(in the rows, 128 means zero)
Group and class of each row:
[117 136 116 130  81 144 143 106 123 127 143 108 110 155 128 109 114  98
 106 156 131 131 123 153 117 129  85 140 124 140 169 129 118 172 138 110
 125 126 109 153 105 125 156 149 122  84 115  95 136 130 135 134 134 137
 144 113 117  48 118 131 110 143 160 159 111 119  88 154  90 146 117] : Z687 [37]
[126 160 171 132  89 145 138 100 111 128 115 116 120 144 143 111 104 201
  70 100 117 148 123 148 127 130 117 136 115 141 174 185 162 114 161  87
 134 143 114 159 116 117 149 157 135 128 155 130 108 169 140 127  99 130
 115 115 116 122 122 167 114 107 134 159 130 118 126 115 136 126 146] : Z247 [40]
[137 144 179 129  88 116 141  78 114 103 135 138 138 156 164  99 101 166
 114 107 113 108  99 144 103 121 129 139 129 136 157 156 124 144 129  98
 131 139 100 138 119  99 159 177 120  96 157 118 114 152 118 107 112 160
 139 110 111  75 121 158 133 124 147 139 135 156 124 110 149 142 117] : Z247 [32]
[123 137 125 135 110 138 120  80 134 119 141  74 118 161 137 134  88 138
 107 147 119 142 111 142 121 133  95 130 137 124 161 122 131 177 126 105
 124 136 112   4 115 125 155 156 124  84 122 108 123 166 130 145 126 149
 161 112 106  35 112 146 125 132 165 145 117 129  84 144 101 149 124] : Z687 [33]
[111 123 195 145 147 140 141 103  82 104 124 131 140 143 151  81 117 201
  93 123 129 128 124 154 104 146 160 181 133 164 143 183 123  56 114 107
 107 136 119 121 128 120 125 175 156 114 125 131 101 135 137 109 108 124
 135 135 131 109 126 165 118 131 128 174 143 112 125  99 159 137 126] : Z247 [40]
[ 95 150 118 126 108 103 121 100 120 116 135 103 126 144 162 136 120  98
 125 154 124 118 106 125 133 124 113 104 119 127 142 131 126 183 140 127
 142 124  89 145 122 117 146 172 118 125 146 116 135 141 135 134 128 146
 130 121 113  57 118 107 136 127 126 126 125 123 109 149 115 132 121] : Z687 [33]
[122 138 135 131 127 126 127  84 154 128 153 130 116 144 146 125 103 183
 124 102  95 132  99 153  85 106 123 139 152 123 144  93 142 152 118 122
 118 116 121 147 134 104 159 181 115  70 125  99 110 172 121 131 146 160
 160 118 113  49 118 129 131 132 161 154 136 151 119 121 129 139 126] : Z687 [33]
[109 133 126 126 106 127 116 102 142 131 148 129 126 134 163 112 105 136
 112 126 115 122 106 143 100  96 118 131 137 106 120 129 179 169 118 112
 136 122 106 142 138  93 156 136 109  59 138 105 119 152 129 119 140 148
 148 120 115  20  98 144 133 133 149 144 127 148 118 132 120 144 111] : Z687 [37]
[113 137 171 118 103 126 138 118  90 111 123 106 131 137 165 108 112 172
  93 122 124 126 121 134 110 124 146 121 117 119 160 162 137  89 139 110
 111 144 125 139 129 109 133 165 139 115 150 121  99 160 132 124 118 137
 135 131 110  74 132 161 118 111 117 140 140  97 122 105 143 126 126] : Z247 [32]
[111 144 157 112 102 127 121 112  86  88 153 102 134 139 173 122  94 148
  94 142 122 148 114 133 118 142 151  88 115 134 156 140 127 139 114 125
 121 149 124 142 121  98 157 185 118 110 144 127 103 163 111 129 103 139
 169 126  97  26 143 145 131 120 126 132 134 119  98 122 124 128 125] : Z247 [32]
[120 149 171 127 114 113 137  72 128 111 131 109 124 139 173 116  87 235
 117  95 113 121  88 132 111 135 139 119 116 123 180 133 152 146 126 112
 119 147 109 139 132  95 153 178 122 103 162 111 100 221 140 129 120 150
 154 116  86  65 127 151 124 101 126 143 154 145 127 117 161 120 149] : Z247 [32]
[120 154 170 123  83 156 134  89  86 107 114 113 121 157 144 112  83 174
  75 129 119 151 109 161 119 166 124 143 108 139 189 200 138  96 130  70
 128 178 112 139 120 105 150 166 130 118 132 130 105 156 136 140  92 126
 115 117 135 105 116 171 117 123 136 140 131 115 100 128 126 147 151] : Z247 [40]
[111 143 164 129 104 145 129 119 101 122 105 115 134 139 133 127 116 164
  94  95 137 153 131 152 134 164 144 141  99 132 168 192 131  80 140 106
 139 158 123 140 120 134 147 156 139 144 139 138 117 148 128 126  99 125
 127 117 129 149 123 159 104 122 113 142 141 116 114 110 137 138 152] : Z247 [40]
[123 157 213 127  80 124 146  73 106  95 130 125 132 168 170  88 106 214
  83 110 112 145 104 160  88 144 109 158 129 150 166 189 162 101 121 105
 121 143 106 141 119 101 140 188 126  89 152 111 112 146 132 103 116 141
 139 112 112  78 134 167 121 119 148 162 142 125 119  94 142 143 115] : Z247 [40]
